Below is a small trained network, with its code and all its weights. Each question gives an input and a target symbol and asks what happens when units are switched off, that is, made to give their printed mean instead of their output.

import numpy as np


def w(rows, s, z=0):
    codes = np.array(rows[::2]) - 128.0
    scale = np.full(codes.shape[1], s)
    scale[-1] = z or s
    return codes * scale


def f(y):
    return np.maximum(y, 0)


def softmax(a):
    e = np.exp(a - a.max(-1, keepdims=True))
    return e / e.sum(-1, keepdims=True)


def log_softmax(a):
    a = a - a.max(-1, keepdims=True)
    return a - np.log(np.exp(a).sum(-1, keepdims=True))


def net(x, mask):
    ids = ['αδεζηθλξφψω'.index(c) for c in x.split()]
    T = len(ids)
    res = E[ids] + P[:T]
    u = 0
    for l in range(2):
        r = res
        for j in range(2):
            rows = slice(2 * j, 2 * j + 2)
            q, k, v = (r @ M[l][rows].T for M in (Q, K, V))
            z = softmax(np.where(np.tri(T) > 0, q @ k.T / 2**0.5, -1e9)) @ v
            o = O[l][rows]
            res = res + np.where(mask[u + j], z, o[:, -1]) @ o[:, :-1]
        u += 2
        y = f(res @ A[l][:, :-1].T + A[l][:, -1])
        res = res + np.where(mask[u : u + 12], y, B[l][:, -1]) @ B[l][:, :-1]
        u += 12
    return log_softmax(res[-1] @ U[:, :-1].T + U[:, -1])


Q, K, V, O, A, B = {}, {}, {}, {}, {}, {}
E = w([
[149,92,64,128,119,218,77,90],'α',
[138,194,156,204,166,127,83,177],'δ',
[162,248,113,123,114,102,186,130],'ε',
[134,191,171,115,128,44,83,176],'ζ',
[51,119,137,122,170,166,172,27],'η',
[143,120,197,165,182,64,196,119],'θ',
[201,102,222,168,105,135,152,32],'λ',
[157,145,83,86,48,140,141,118],'ξ',
[92,40,118,209,65,180,177,150],'φ',
[199,114,100,152,151,108,102,124],'ψ',
[148,73,110,126,68,187,200,58],'ω',
],0.018)
P = w([
[251,121,26,115,180,190,169,109],'0',
[132,102,121,116,119,129,145,102],'1',
[126,114,128,122,114,139,148,100],'2',
[129,118,128,123,110,142,146,105],'3',
[127,112,123,121,110,133,142,106],'4',
[125,119,125,120,115,139,144,107],'5',
[125,117,127,119,111,141,142,109],'6',
[125,106,121,118,119,132,138,120],'7',
[126,93,128,117,126,130,137,120],'8',
[121,102,133,118,120,146,136,120],'9',
[131,99,128,121,127,140,131,124],'10',
],0.011)
Q[0] = w([
[112,136,113,102,204,112,107,198],'L0H0',
[172,167,98,157,190,150,138,89],'L0H0',
[184,98,54,169,122,134,255,98],'L0H1',
[227,193,123,137,154,151,125,5],'L0H1',
],0.009)
K[0] = w([
[26,89,183,102,121,83,80,151],'L0H0',
[37,153,125,166,58,159,127,145],'L0H0',
[254,175,78,128,224,215,177,143],'L0H1',
[132,115,77,182,104,167,143,183],'L0H1',
],0.0087)
V[0] = w([
[79,215,123,254,90,213,143,53],'L0H0',
[78,118,142,144,158,103,148,130],'L0H0',
[92,109,217,156,171,135,138,35],'L0H1',
[116,56,73,93,122,135,144,140],'L0H1',
],0.007)
O[0] = w([
[113,57,174,35,194,223,125,157,252],'L0H0',
[48,105,135,208,134,50,214,156,11],'L0H0',
[40,119,70,86,176,2,158,56,33],'L0H1',
[140,48,50,138,126,76,169,220,202],'L0H1',
],0.0068,0.0034)
A[0] = w([
[95,88,117,164,111,218,115,110,110],'L0N0',
[174,211,143,100,85,40,132,152,115],'L0N1',
[78,140,164,75,80,147,200,127,252],'L0N2',
[182,137,132,109,125,112,171,112,48],'L0N3',
[173,63,118,106,145,133,202,84,174],'L0N4',
[134,229,151,128,164,128,87,146,204],'L0N5',
[86,186,39,120,140,160,100,164,228],'L0N6',
[101,107,183,213,216,53,91,185,228],'L0N7',
[114,106,136,47,104,138,64,164,14],'L0N8',
[190,209,70,205,254,153,104,125,218],'L0N9',
[70,154,147,170,217,111,171,127,183],'L0N10',
[112,99,84,77,22,125,138,87,105],'L0N11',
],0.0086,0.0029)
B[0] = w([
[28,133,124,160,122,132,147,141,214],'L0N0',
[120,27,123,226,232,162,122,194,156],'L0N1',
[210,58,101,130,101,8,6,204,190],'L0N2',
[125,156,98,163,114,105,254,84,164],'L0N3',
[27,101,129,99,76,173,184,169,254],'L0N4',
[146,29,151,51,172,113,172,211,164],'L0N5',
[162,39,252,131,161,131,133,45,157],'L0N6',
[175,137,173,82,68,210,81,125,176],'L0N7',
[85,135,161,135,119,87,132,115,141],'L0N8',
[129,48,121,108,149,163,138,163,207],'L0N9',
[199,93,197,127,122,143,170,111,164],'L0N10',
[155,169,170,96,116,210,102,166,187],'L0N11',
],0.0064,0.0092)
Q[1] = w([
[103,240,60,84,111,57,133,132],'L1H0',
[153,201,10,131,126,42,95,54],'L1H0',
[101,253,86,208,133,69,54,128],'L1H1',
[143,73,179,128,154,121,132,128],'L1H1',
],0.0065)
K[1] = w([
[94,229,113,179,100,91,119,115],'L1H0',
[44,175,235,207,101,40,52,87],'L1H0',
[64,191,189,63,61,2,10,116],'L1H1',
[145,180,46,39,200,129,179,108],'L1H1',
],0.0054)
V[1] = w([
[124,255,125,137,131,162,159,134],'L1H0',
[66,114,220,57,200,119,135,96],'L1H0',
[125,148,176,244,177,99,143,131],'L1H1',
[174,127,97,97,120,94,135,29],'L1H1',
],0.0073)
O[1] = w([
[118,1,169,160,129,99,91,110,8],'L1H0',
[107,125,97,149,226,200,174,154,96],'L1H0',
[80,122,194,99,81,177,130,221,5],'L1H1',
[125,77,107,24,167,163,180,142,97],'L1H1',
],0.01,0.012)
A[1] = w([
[90,246,158,134,174,199,238,124,162],'L1N0',
[134,53,158,67,198,122,64,202,255],'L1N1',
[131,123,48,155,99,180,136,175,93],'L1N2',
[20,253,192,92,119,129,114,150,92],'L1N3',
[40,155,78,160,104,102,118,147,139],'L1N4',
[124,153,129,172,62,94,68,82,127],'L1N5',
[32,112,71,116,83,220,13,63,98],'L1N6',
[135,205,129,43,141,78,46,84,76],'L1N7',
[188,211,47,142,137,126,115,100,234],'L1N8',
[123,79,82,135,49,149,210,130,31],'L1N9',
[168,180,154,193,58,130,133,153,165],'L1N10',
[22,124,104,136,189,73,107,156,150],'L1N11',
],0.0076,0.0041)
B[1] = w([
[198,112,86,207,45,85,97,123,224],'L1N0',
[54,231,109,217,78,165,129,128,160],'L1N1',
[134,177,205,60,146,68,45,228,180],'L1N2',
[142,191,55,149,186,72,226,56,138],'L1N3',
[150,110,106,75,180,174,112,127,143],'L1N4',
[97,56,145,98,174,101,197,143,184],'L1N5',
[144,154,209,128,153,172,233,145,169],'L1N6',
[89,213,237,120,96,145,93,48,155],'L1N7',
[52,82,88,75,152,117,71,157,251],'L1N8',
[16,157,254,130,78,98,112,76,175],'L1N9',
[125,68,157,82,195,79,81,114,206],'L1N10',
[108,136,119,209,204,80,138,150,135],'L1N11',
],0.0071,0.015)
U = w([
[108,124,67,61,107,135,43,116,172],'α',
[55,127,188,137,209,70,109,159,17],'δ',
[189,136,207,114,201,207,93,90,118],'ε',
[239,158,159,74,148,22,233,187,4],'ζ',
[162,87,61,83,110,85,160,195,255],'η',
[70,119,119,129,9,106,150,186,174],'θ',
[145,181,139,2,76,96,134,117,71],'λ',
[191,82,144,139,56,82,145,78,105],'ξ',
[138,199,159,176,150,121,53,92,81],'φ',
[109,157,122,59,208,167,205,84,251],'ψ',
[67,141,101,141,126,91,128,16,202],'ω',
],0.0064,0.0019)

Each question gives the input, a string of symbols that net reads in full, and the target symbol t.
The units are the heads (2 rows each of Q, K, V and O) and the neurons (one row each of A and B). Each row of codes is followed by its name. A weight is (code - 128) times the scale printed after its matrix; where a second scale follows, it is the last column's (O, A, B and U).
mask holds one flag per unit, layer by layer, with each layer's heads first. A switched-off unit (its flag False) gives its mean, the last column of its rows in O or B, instead of its output. The means were averaged over made-up inputs and are rounded, as every weight is.
A unit's drop is (log p(t) with every unit on - log p(t) with that unit switched off) / (log p(t) with every unit on - log p(t) with every unit switched off).
The circuit of an input: a set's keep is (log p(t) with only the set's units on - log p(t) with every unit switched off) / (log p(t) with every unit on - log p(t) with every unit switched off). Starting from the 12 units with the biggest drops (on a tie, the unit counted first), units are removed one at a time, each time the one whose removal leaves the highest keep (on an exact tie, the one counted first), for as long as the keep stays at least 0.8.
units of the circuit, in order: the units of the circuit, biggest drop first
k most important neurons of layer l: the k neurons of layer l with the biggest drops, biggest first
heads that matter: for each layer, one digit per head in row order, 1 if its drop is at least 0.15 and else 0, layers parted by /
input ψ φ ε ω, target λ: units of the circuit, in order => L1H0, L0N9, L0H0, L0N11
input θ λ α ψ θ ψ ε ω, target θ: units of the circuit, in order => L1H1, L0N4
input ω λ φ θ λ ε λ, target ω: most important neuron of layer 1 => L1N0
input φ η δ, target ε: 2 most important neurons of layer 0 => L0N7, L0N10
input ζ λ ψ θ λ φ ε, target ζ: 3 most important neurons of layer 0 => L0N5, L0N1, L0N9
input ξ φ λ ψ, target ξ: units of the circuit, in order => L1H0, L0H1
input ψ ψ θ λ θ α ω α, target λ: units of the circuit, in order => L1H0, L0H0, L0N9, L1N7
input η λ ψ, target η: heads that matter => 11 / 10
input η ξ φ ε, target η: 2 most important neurons of layer 1 => L1N0, L1N8
input ζ ψ ζ ψ ε ζ, target φ: units of the circuit, in order => L1N1, L1N5, L0N1, L0N4
input ψ α λ λ δ, target λ: units of the circuit, in order => L1H0, L0H1, L0N9, L0N7
input φ ε ε ψ ω φ, target δ: heads that matter => 00 / 01
input ψ ω ξ φ ζ ψ, target λ: units of the circuit, in order => L1H0, L0H0, L0N9, L1N0
input λ ξ λ λ δ λ ε, target ψ: units of the circuit, in order => L0H1, L1H0
input η λ ε φ, target δ: heads that matter => 00 / 00
input ξ δ δ, target ε: heads that matter => 00 / 00
input α λ θ δ δ λ ψ ξ ψ, target α: 2 most important neurons of layer 0 => L0N6, L0N9
input φ ζ δ θ ξ φ ψ θ ω, target δ: most important neuron of layer 0 => L0N0
input λ ξ θ φ ψ δ λ θ ξ ω, target ψ: units of the circuit, in order => L0H1, L1H0
input θ φ θ α ζ ψ α α θ ω δ, target θ: units of the circuit, in order => L1H1, L1N1, L0N5, L0N9
input η ψ η, target η: 2 most important neurons of layer 1 => L1N0, L1N7
input θ φ ξ ψ φ ψ, target θ: units of the circuit, in order => L1H1, L0H0
input θ α δ ζ φ η δ, target θ: units of the circuit, in order => L1H1, L1N1, L0N5
input φ δ ψ φ ξ δ η η ψ λ α, target ψ: units of the circuit, in order => L1N6, L1N0
input φ ε ξ θ φ λ ω, target δ: 2 most important neurons of layer 0 => L0N0, L0N2
